Each row has a class, written after it.
[  0  -8 -20 -33   7   3  58  21  -3  17   3  28 -20 -15 -11  -1  10  19
  -6 -27 -31  15 -18 -30  -1  38  -3  -4   1 -32  12  11  13  24   9   6
  17]  kipa
[-10  -2 -20 -29  22  -5 -21   6  -7   3   9   6  -5 -10 -15  11  -2  -9
   1   8   3 -10   6  -1   7  26  -5   6   6 -11  -9   7  13  -2  -7 -15
 -24]  topil
[ -9  20 -39   1  -3  13  -2  20 -21  24   7   8   2   7  -4 -10 -14  18
   6  -7 -15 -25  11  -6   9  18  -3  -1   2 -27   2 -14   3  16   8  16
 -20]  Rozap
[  1   1  18  17  -9  12  24   3  -5   2 -17   3   2 -14   9  -2 -31   9
  21 -20 -17  -6 -13   8 -18 -14   0 -19  -6  -1   4  -8   0  -4  -7   5
  -7]  Lusan
[ 10 -15  36  25 -27  25  14   6 -20   5 -15  38  11  -3 -16  -2 -45  35
  56 -22 -36  -6   0  18  -2 -14  -6 -17 -56  11   9 -25  17   9 -18 -22
  32]  Fekal
[ -4  11  -3 -19 -32  37  -7  30 -29  62  -3   3  33 -13  12   6 -14   7
  21 -32   1 -14  21  -4  14   2 -10  -4 -27  -8  15  -3 -19  -1   0  60
 -28]  feri
[  7 -15  18   9  -7  -6  19 -14   5  -3 -13  36  -8  -5  -8  14  -5   4
  15 -12  -9  15  -6  -2 -11   2 -14  13 -12  -1  12  -4  17   1   9  -4
  12]  tiku
[ 21 -12  13  -9   2   6  18  19   5  -5   0  12 -11  -3  -6   7   7   5
 -18   2  -6  27 -12 -10  -3  20 -20  -4 -27 -32  -8  10  12   1 -19   3
  24]  kipa
[  4  15 -47   5   5   0   6  19  11 -12  17 -39  -9   8  41 -29  -8  19
 -28  10 -28 -27 -13  11  12   3  33 -16  27  18  -1 -13   4  20   2 -20
  34]  Dudi
[-14   7 -26  -1   1   0  17  -3   6  -2  -2   9 -10  -2  -2  -6   6   9
  -2  -3  -2  -6   2 -19   2   9 -16   1  -3 -22  16  -9   5  14  21  25
  -4]  Rozap
[ 18  14  10  18  -2  -8  -4 -14  12 -28 -12 -16  19   6  29 -11   3  -4
 -21  15  24  -3 -22 -10 -12  11   5   1  -5  16   0   9  -5 -18  -6  31
 -30]  topil
[ 23  -7  -5 -46  28  16 -36   5 -27  57  -3  62 -31  17   9  30  16  -8
  62 -42 -28  20  15  44  27   0 -67 -11 -28 -84  21 -66  50  29 -18  22
  11]  Fekal
[  4  -8   4  15 -13  -1  36  47  45 -19  -3 -12  -3 -11  46 -33  -6  16
  -6  18 -21  10 -54  27  50  -8  -5 -19 -16  -8  -7  -9   3  14  -4  -6
  56]  topil
[ -3  20  13 -19  23  -6 -55 -15   4   8 -15  -3 -20   2 -40  29   7 -18
 -32 -15  12   1  17 -10  -3 -26  15  19   7  13  -7   1 -30 -11  -3 -21
 -21]  Rozap
[ -3   6 -34  16 -15 -14  -8   8  -8   2  15  -4  -1   5  10   5  19  10
 -15 -16  -6   1  21  12 -10   2   0  22  -3   4  14  -2  -1   1   2  -8
   7]  tiku
[-45  34 -39  19  23 -16 114   1 -26  34  18 -58  -7  35 -30 -48  92  32
 -23 -30 -31  -9 -29  62   9  -1  29 -18   8  -6  20   0 -18  47  -3   6
  36]  Pib
[  2   7   2 -11  -5 -10   9 -11  -3   4  -9   3   0 -11  -4   2  13   9
  -3  -9   5   6   6 -15 -19  14  -4   0   8  -2  15   0   3   3  11  -3
  -8]  Pib
[  4  21  32   0  13  22 -41  26 -14  -5   8  -5 -13 -20  12 -14 -36  -4
  17  -8 -14 -19  -1 -21  42   8  24  -2   8  22 -11  -4   2 -16  -6   5
 -36]  feri
[ 11   2   5 -16   2  -3  -2  12   4  -9  -2 -17  -6   1  -4  -2  11  -3
 -13  34   2   4  -5  -9  18  18  -4  -6  -4  15   2  14   3   9   7  19
   5]  topil
[  4   9  16 -18 -11  18 -34   7 -13   8  -6   8 -11 -12  -8   4 -33   2
 -19  -7 -40 -12   0  12  10 -10  17  -3  -2  45  -7  -9 -21  -4   0 -29
   9]  Fekal
[  5   7 -17  15  11 -14  -8   1  15   5  -6  -2  -2   0 -10  19  24 -21
  17 -10  10  12  41  11   3 -28  -1  -3  18 -25  14   3   0  11  -1  31
 -16]  Dudi
[ -8  -3  30  27  11 -24  37 -44   4 -29  -7  16  -9  -8  -9  23 -11 -22
 -13   8  -1  -2   4  -4 -21  23  33  11   5  37  10  -2   1  -7  -2 -39
 -16]  tiku
[  5 -10   4  -2  -3   9  -5  16   7   6 -10  -2   0  -1  -7  -3 -14   2
  -3   9  -6  -8 -18  11   8  -4  10 -12   5   4  -8  -4 -13  10  -6 -41
  22]  Fogav
[ -1   2  -7  -1   4  -4   1   5   6  10  -3  33   8  -3   9   1  11  -1
  21 -33 -24   1 -17   8  -3 -17  22  -1  18  -8   8  -3   0   1   8 -16
  -1]  vuki
[ -9  -7  -6 -20  25  -6   6  11   6   4  -5  35 -11   4 -25  25  29  -1
  14   2  -6   5  15  -6   9 -24  17 -10  -9 -24   8   0  15   6   2 -14
  20]  Rozap
[ -4   2  -4 -10   3   3  -2   1 -23  20  -4  28  -7   1  -8   8   2   8
   1 -32 -15   0  15   8  -3   2  -1   7 -13  -7  15  -8  -3   5  -4  -5
 -10]  Fekal
[ -4  -9   7   3   3  -2  28  -8  15  -2  -4  -3   5  -7   3   9   6  -2
   6 -12  -3   7 -18  -4  -4  -9   3  -3 -10  -7  -2  -1   1   1  -1   2
  16]  Lusan
[ -2  15 -21  -8  -2  -9   5  29  -8   8   8 -12 -15 -15   2   6   8  -4
 -19   6 -13   0  29  -1 -19   6   5 -15   9  -3   0   6  -1   5   2   3
  -8]  Lusan
[ 11  15   4  30  -3   7  14   9  -5   4 -17 -15   0  -2  16 -18 -17  22
  27 -14  -9  -8 -19  14 -18 -17   9 -22  -3  -4   3 -23  -1   7  -9 -17
  10]  Lusan
[-45 -17 -39   3  -2  14  24  31 -22 -41  40  11  28  22 -76  10 -12  42
 -19  48  35 -19  12 -17  14  13 -38  12 -17   0  -6  54   8   9 -18 -25
  14]  topil
[  7  57 -10  -3 -24 -31  16 -15  19   1   0   8  -3 -43  37 -40  24 -11
 -19  54  -5  13  15   2  34  29   7   1  91  23  23  14  -3 -21  20  57
 -36]  Pib
[-12   5 -14 -55  41   2  -9 -62 -41   6 -42  69 -42 -21   9 -51  12   2
  22  12  -2   8 -46 -19  19  20   9  42 -16 -13  41  12 -11  -4  62 -13
   8]  Fogav
[  0  -3   2  -1   9   0  22  14  -8   6   8  -6  -3   1  -3   4  29  -2
  -9 -18  -4   5 -18 -19 -28  21   2  -6 -14   6   1   5  -5   5  14 -13
  -9]  feri
[ 10  -2 -26   5 -19  -8 -32  30   2  12  -4   4  -5  -3 -15  24  -1  17
 -10 -52  -8  -3  26 -17 -37   2  -8   6 -18  -6   4 -12  -3  11  10 -23
 -12]  tiku
[ -4  12  -9  -7  -2   8   8   2 -12   9  -1  11   3  -7  -4   8  -6  -8
  -7  -8 -17  -4 -10  -3   3   5   1  -5 -10  -4  -4   8 -16   1   1  11
 -14]  Lusan
[-10   1 -16 -33  27   5  10  10  -3  -1   7  11 -13  -9   2   8   8  -8
 -15  10  -1  -1  -8 -10   8   6  -1   3   9   1   9   0   2  10  15 -11
  14]  feri
[-16  -3 -26 -61  24  -4  -1  42  21  -1   4  43 -19 -47 -13  25   9  -4
 -18  -3  -3  28  42 -36  38 -18  16  16   0 -40  19  22   5  11   9   5
  38]  kipa
[-15 -21  11   4 -22  20  42 -25 -21   3   0  17   8 -22  -4  -9 -12   9
  34   0  13   1  -4 -16 -15  31 -40  16 -37  -3  10  16  13 -16  -4  24
 -12]  feri
[-15   8 -13  -7   3 -35   8 -13  11 -30  -7  26  -6 -33 -12   3  33 -11
  12  26   9   6  33   0  -6  -5  10  -6  42  26  30  38   9 -35  -2  12
 -42]  topil
[ 11   1 -46   0 -14   6   9  -9   3  -7  -5 -19  -6  -1   6 -22   6   2
  -5  22   0 -11  10   2  -3  36 -20  -6 -31 -31 -27 -15   9   8 -15  11
  13]  kipa
[ -3  -3  -8  -6 -21  -7  -9  10  -2  13   9  28  -1 -10  10   1  14  -3
  14  -7  -7   6   8 -15   0  25  -8   3  19  -8  11   9   1  -7  16  -5
 -24]  vuki
[ -3   0  24   4  -3  12   7 -15 -16   2  -4  30   8  -7  -6  11  -1   2
  15  -2  -2   7  11   0 -14  -5  -5  -3 -25   5  18  -4   3  -7  -8  -1
   4]  Fekal
[-23  32 -54  -7  13   3  -1  29  -9  22  41  -1  21  24  -3 -27  40  -4
 -38 -11 -30  -1 -31  23  70  -5  13  38  54 -16  -3  35 -30  14  22  53
  -3]  vuki
[-41 -14 -10   4  -6   0  40  13 -27  44  26  21  17  -3   9  17  19 -17
   6 -22 -25  14  -8  20   2  14  -1   1  19 -12  32  25 -28  -2  39  -3
 -28]  Dudi
[-14   1 -41 -49  23   5  -9  -7 -16  18  -5  13  -8  -5  16  10   5 -12
  12 -10 -23 -22 -11  10   3   2  13 -10   3  -1   5 -10   1   9  14 -13
 -11]  topil
[  3  12 -48 -39  -2  11  -1  41 -11  27  -2  25 -19 -26  24 -11  18   4
  10 -26 -40  -5  -9   3  29   7   8 -10  -5 -14  11   2  -9   8  -4  -7
   8]  feri
[-16 -12  11  -3  12  -2  25   0  -2  -2   7  20   7 -10  10  11   1  -2
   6 -16   8  11  -7 -17  -7   1  -5  16 -10   2  23  -3   5   0  28   6
   1]  feri
[  9  -7 -20  -9  -9   7   9  11  -4  -1  -4   7   3  -4  -4  11  -2  10
   3 -20 -26  -4   0   2 -10   3   9 -17 -22  -7   3  -7  -1   5 -18 -22
  21]  kipa
[  3   4 -15 -10 -12   2  -9   0 -14   1   3 -13  -1   1  -9   1   0   7
  -4   4  -5 -16  13 -21  -2  24   4  -4  16   7 -12   7  -1   7   9  -5
 -22]  Pib
[  0  -8   9 -32  14  -5 -53  -3 -21   1  -7  14  -5   7 -28  36   7   0
  -9 -34   3  11   4 -33   0  -9   5  25  -3   6  17  11 -21   6  34 -35
 -11]  Pib
[-11   0 -15  12   7 -20  33 -35  -2  10  -8  24  33   1  26  13  39  -9
   4  -8   5   8 -24  17 -33   1  10   1  35  -9  51   8  -8 -27   6  10
 -21]  Rozap
[-31  39 -28 -18  39 -19 -35  56  10 -21  31   0 -19 -23  17 -22  36   2
 -44  29  31  15  27 -17  58   0   8  10  13 -38  17  19   0 -11   4   5
   6]  Lusan
[ 14   3  23  -7  -7   4  13  -2  -1  11 -16 -12   1 -11  16   8  14  -3
   3 -18  -5  15   6 -10  -5 -21  13  -1   3  -2  11  10  -5   4   4  34
   3]  Pib
[  0  -4   5  -6 -15  13  65 -22   8  13 -28  29  16 -14  22  12   1  -4
  29  -6 -22   1 -29   9 -17 -21   6 -33 -19  -2  17  -9  -4   5   1  17
  22]  Lusan
[  6  11 -15 -17   5   9  21  -1  -1  11  -1  -4   5  -4  23 -10  22  -3
 -12  -5  -4  -1 -25  -6   7   5   8   5  -6   5   4   3  -9   3   0  20
  13]  feri
[ 11  27 -20 -11  15   4 -28   2  -5   8   5 -41 -37 -11 -40  13  12 -29
 -30  44   4  -3  52  15   3  -2   2  15  41   8 -34  17  -2   9 -32   1
   1]  tiku
[-31  23 -49 -45   6  49  14   6 -36  15  18  44 -11  -8  13 -31  -6   0
  12  37 -14 -24 -18  -9  55  18 -25 -10 -17 -39   2   5  -3  22  12  29
   9]  Fogav
[ 17   9 -38  22   6   9   2  -9   1 -19  16 -22 -15  43 -34 -25  42  17
  11  17  -2  -9   1   7  19  -2 -22  -9 -48 -24 -37   0  25  26 -28  15
  36]  Dudi
[-13 -20 -20 -14 -14   6  58   9 -22  13  -8  18 -17 -39  62 -14  -9  -6
  18 -16 -30   8 -12 -16 -22  32 -12   5   1  -6  43   4  -2   8  53  29
 -15]  feri
[ 17  16   8 -18  38  -9 -42 -47 -41   6  -7  20 -36  53 -54  13  39  -5
   4 -21   9   3  37  16  24   4 -27  27 -27 -12   9 -20  21  12 -16  47
 -27]  Fekal
[-10   7  26   6   4  15  18 -33  17 -22  -2 -11   7  -5 -33  -1  25 -12
   1  25   3   5   2  -4  42 -28  15   6 -11  30  -4  18 -11   1 -20  31
  36]  Fekal
[-14  -2 -13 -10  24 -10  30   5   0  -8   6   2  -2   0   0 -10  28  -1
 -11  16  13  11 -20 -13  15  20   1  18  -9 -16   4  25   1  10  16  10
   2]  topil
[-15   2 -16 -16   5  11   7   5  14  -1   9  23  -9 -24  33  -6  -9  -8
   1   4 -18 -11 -18  -8  36  12  10   2  32 -11  -6  -1  12  -9   6  -1
  -2]  tiku
[  1  -7 -16 -12   2  10  -8  -2 -14  19 -19  21   0   3   9   8 -16   7
   0 -21 -22  -7 -23  10   0  -9   7  12 -15 -11  10  -7 -16   1   7 -20
  12]  Rozap
[-22  15  -1  17 -37   4   1  39  -7  -2   4   6  -4 -36  35 -28 -35  20
  37  13 -15 -13  16   7  -5  11 -28 -39  11  14  31 -16   7 -10  29   6
 -38]  topil
[-16   9 -36 -23  -4  -6   7   3  16   6  11  17  -2 -12  16   0  18  -7
 -23 -15  -9  -6   5   0   9   1   2  -3  -2 -10  11  -9  -6   9   7  11
   3]  Fogav
[ 10 -11  11  17 -26   2 102 -57  21 -16 -47   1  25 -16  58 -60 -25  34
 -27   5  14  -6 -67   9 -29  21   1   6 -16   9  44   3   4  -5  -5  63
  38]  Fogav
[ -3  21  35  15  19  -3  -1   6 -16   0  35  20  -5  26 -51  -4  52   7
   9   0  18  20  10  -5   3   6 -24   4  13 -21  -8  28  32 -15 -26  31
 -28]  vuki
[  8   9   0  10 -11   7   2  16  -7  -3  -6  12   8  -8   8   3 -19   9
   3   0  -8   1  -8  -2 -10  -4  -8 -12  -7  -4   8   1  -5  -1  -1   1
   0]  Lusan
[-12   5  13   7  -8   7  21  -4 -10  -6   0   9   6 -19  11  10 -22  -8
  -9  22   2   5  -4   0 -12   0  -2  -3 -14   8   9   7 -16  -7   0 -14
   6]  Lusan
[-14  13 -27  24   2 -26  -5 -14  18 -38 -12  -4  -5 -15  23   4   9 -25
 -14  23  -6   7  -4  35 -11 -46  11  -4  35  26  17  -2 -37 -14  17 -41
   6]  Lusan
[ 10  -8   1 -16  -2   5  -6   3   4   2 -13   9  -1 -14  14   7 -16   4
   0 -19 -21   3  -8   1   2  -8  21  -1  -5   2   4  -9  -8  -7  -6 -23
  20]  kipa
[-12  13 -10 -15   8   6   1 -17  -9  11  -6  50   0  -7  14  -4   7 -10
  24  -6   6  10   0  -2  16 -16 -17  18  20 -30  29   4   1   2  22  40
 -16]  vuki
[ -2   9 -11  -2  12  -3   0 -17  -4 -13  -6   4  -4  -8  10  -4  -7 -13
 -10  18   2  -5 -12  -6   8  11  10  10  10  -2  -8  10  -9  -9   3  -1
 -13]  Lusan
[ -7   7   5   0   7  -3  38 -13  21   4  -7  25   1   6  -8  -2  -1  10
  -4  11  -3   4 -18 -13  14  -7   4   8  -4  -8   2 -16   7  19  24  14
  28]  Rozap
[ -16  -28  -51   10    0   10   -3  -52  -28  -60  -18  -20   26  -36
   37   -5    0  -27   38   43  -14  -36  -30   -3  -28   36   39  -14
  -55   50   48   -1  -33   -7    9 -102   38]  feri
